Each row is followed by its class. Each block has new classes.
[4, 15, 10, 2, 4, 16, -4, -1, -23, -17, -14, 5, 22, -5, 1, -3, -19, 5, -3, 6, 6, 13, 8, 1, 10, -7, -4, -7, 2, -7, -12, 7, 3, -13, 0, 8, -3, 2, 13, -4, -7, 6, -11, -19, -2, -10, 12, 8, -3, 22, -2, 7, -4, 0, -2, 10, -5, 5, 26, -3, -6, -1, 10, -6, -2, 5, -5] | JD
[-29, 1, -11, 2, -9, -15, 9, 3, -6, 10, 6, -5, -14, 16, -6, -1, 27, 2, 6, -10, -3, 4, -6, 6, -5, 0, 3, 0, 0, 7, 1, -11, 1, 6, -9, -8, 0, 3, -13, 11, 0, -2, -13, -9, 11, 5, -11, 1, -16, -7, -4, 12, 1, -7, 8, -4, 11, 8, -1, -12, -6, -1, -1, -2, 1, -16, 1] | BC
[-19, 12, -9, 4, -6, -1, 5, 1, -19, 0, -5, -6, -2, 9, 0, -2, 9, 8, 5, -4, -1, 13, -3, 6, 9, 4, -3, -14, -2, 3, -5, -8, 2, -12, -5, -7, 2, 1, -11, 5, -3, 3, -11, -15, 9, -4, -6, 4, -24, 5, -3, 10, -5, -1, 2, 3, 18, 5, 5, -10, -2, -5, -3, -6, -2, -12, -10] | BC
[-8, 6, -17, -2, -13, -2, 8, 6, -5, 6, 0, -5, -15, 9, -1, -1, 5, 12, 6, 1, -3, 9, -3, 11, 8, 8, -5, -4, -4, 0, -1, -6, -5, -14, -4, -17, 4, 0, -10, 9, 6, -1, -11, -5, 12, 2, -9, 3, -22, -5, 0, 0, -5, 5, -1, 2, 12, 7, -11, -10, 2, -5, -10, -1, -2, -14, -16] | BC
[-17, -4, -11, 1, -5, -10, 8, 2, -2, 9, 6, -6, -12, 9, 0, -2, 20, 1, 3, -6, -1, 2, -5, 1, -2, 7, 2, 2, 0, 6, 3, -8, -12, 7, -5, -5, 2, 0, -14, 4, -2, -1, -6, -1, 7, 5, -5, 0, -4, -10, -1, 7, 2, -2, 6, -2, 6, 5, -6, -7, -1, -1, -4, 1, -2, -10, 4] | BC
[-7, 13, 4, 4, 4, 10, -1, -2, -23, -8, -10, -3, 10, 1, 6, -1, 0, -1, 0, 0, 4, 12, 3, -3, 10, -1, 0, -14, 1, -2, -12, -4, 5, -12, -5, 9, -1, 2, -1, -3, -9, 8, -12, -15, 8, -9, 1, -2, -14, 18, -3, 13, -2, -3, 1, 6, 0, 4, 20, -9, -4, -1, 7, -7, -3, -1, -5] | JD
[-19, 1, -8, 1, -5, -8, 6, -1, -3, 9, 2, -7, -10, 10, -1, -10, 17, 5, 3, -4, -4, 4, -9, 4, -2, 6, 4, -7, 0, 8, -1, -11, 4, 0, -6, -7, 2, 2, -14, 7, -1, 0, -4, -5, 8, 5, -12, 2, -15, -4, -2, 7, -1, -4, 4, 0, 8, 1, -20, -8, 0, -2, -8, -2, -1, -11, -2] | BC
[-12, -9, 24, 6, 9, -3, 1, -3, -2, 33, 2, 16, 17, 3, -6, 1, 25, -22, -9, -10, 4, -9, 2, -8, -27, -19, 13, 17, 9, 2, -3, -11, 5, 40, -13, 20, -9, -4, 11, -2, -8, -7, 4, -11, -9, 0, -1, -6, 26, 1, -5, 19, 12, -19, 22, -8, -3, 7, 29, -7, -1, 12, 24, 0, 1, -6, 40] | JD
[-5, 12, 4, 1, 0, 3, 3, 8, -19, -3, -11, 20, 6, 13, -12, 1, -14, 10, 2, 4, -12, 9, 7, 17, -1, -15, -9, 19, -3, -9, -7, 15, 5, -5, 3, -13, -9, -1, 22, 11, 6, -6, -14, -30, 3, -4, -3, 0, -1, 8, -7, 8, -5, -1, 9, 6, 7, 9, 20, -9, -2, -4, 11, -3, -2, -12, -8] | JD
[-19, -5, -10, -1, -8, -13, 8, 3, 6, 15, 11, -10, -17, 10, 0, -2, 27, 1, 5, -8, -2, -3, -9, 1, -4, 8, 5, -4, 1, 8, 5, -14, -1, 12, -7, -7, 4, 1, -20, 10, 1, -2, -1, 6, 7, 5, -13, 1, -12, -15, -1, 5, 6, -3, 6, -5, 9, 4, -14, -8, 2, -1, -7, -3, 0, -12, 1] | BC
[5, 12, -1, 2, -1, 15, 0, 0, -24, -11, -10, 3, 8, 0, -2, 1, -17, 9, 2, 6, -1, 14, 5, 6, 10, -2, -7, -2, -4, -5, -10, 7, 6, -18, 5, -5, -2, 2, 5, -4, 1, 5, -11, -12, 2, -3, 3, 2, -8, 14, 1, 1, -7, 4, -6, 11, 1, 2, 11, -4, -1, -2, 2, -3, 1, -1, -15] | FR
[-7, 17, 2, 4, -3, 8, -3, 3, -26, -10, -12, 3, 11, 4, -2, -3, -7, 5, -2, 2, -3, 16, 8, 9, 8, -4, -6, -5, 1, -2, -11, 3, 8, -14, -3, -1, -2, -10, 6, 1, -4, 4, -15, -23, 5, -7, 2, 2, -12, 19, -3, 10, -5, -3, -2, 9, 4, 2, 22, -7, -6, -2, 5, -6, -4, -2, -10] | JD
[0, 12, 5, 1, 1, 5, 3, 4, -22, -4, -11, 14, 14, 8, -10, 0, -11, 7, -2, 4, -8, 9, 8, 12, -1, -14, -6, 17, -2, -8, -10, 14, 4, -5, 2, -6, -6, -2, 20, 7, 4, -1, -11, -28, 5, -3, 1, 0, 1, 7, -8, 10, -4, -2, 6, 6, 3, 9, 25, -10, -2, -3, 12, -5, 1, -6, -3] | FR
[-10, -4, -2, 1, -3, -4, 3, -3, 1, 4, 7, -10, -3, 1, 5, -2, 17, -5, 3, -6, 5, -4, -5, -5, -3, 6, 3, -10, 4, 7, 1, -11, -2, 5, -7, 5, -1, -4, -15, -1, -4, 4, 1, 6, 3, -1, -4, 0, -6, -2, 0, 4, 3, -4, 1, -3, 2, 1, -4, -1, -1, 1, -4, -1, 1, -1, 7] | BC
[3, 8, 11, 3, 7, 12, -5, -2, -14, -12, -10, 5, 21, -3, -2, -1, -8, -4, -5, 0, 4, 6, 4, -3, 1, -7, -3, -3, 4, -3, -9, 0, 5, -2, -2, 11, -4, 0, 15, -5, -12, 5, -6, -16, -2, -8, 9, -6, 6, 15, 0, 12, 4, -4, 3, 5, -7, 5, 26, 0, 5, 2, 12, -5, -1, 4, 3] | JD
[-35, 13, -11, 2, -8, -4, 8, 1, -27, 4, -2, -13, -3, 17, 3, -6, 21, 1, 6, -9, 0, 14, -7, 4, 5, 6, 2, -18, -1, 9, -8, -20, 2, -8, -12, -2, 2, -1, -22, 5, -9, 6, -18, -16, 15, -4, -10, 2, -36, 6, -5, 20, 1, -8, 7, 2, 11, 10, 8, -15, -5, -3, 1, -10, -2, -16, -8] | BC
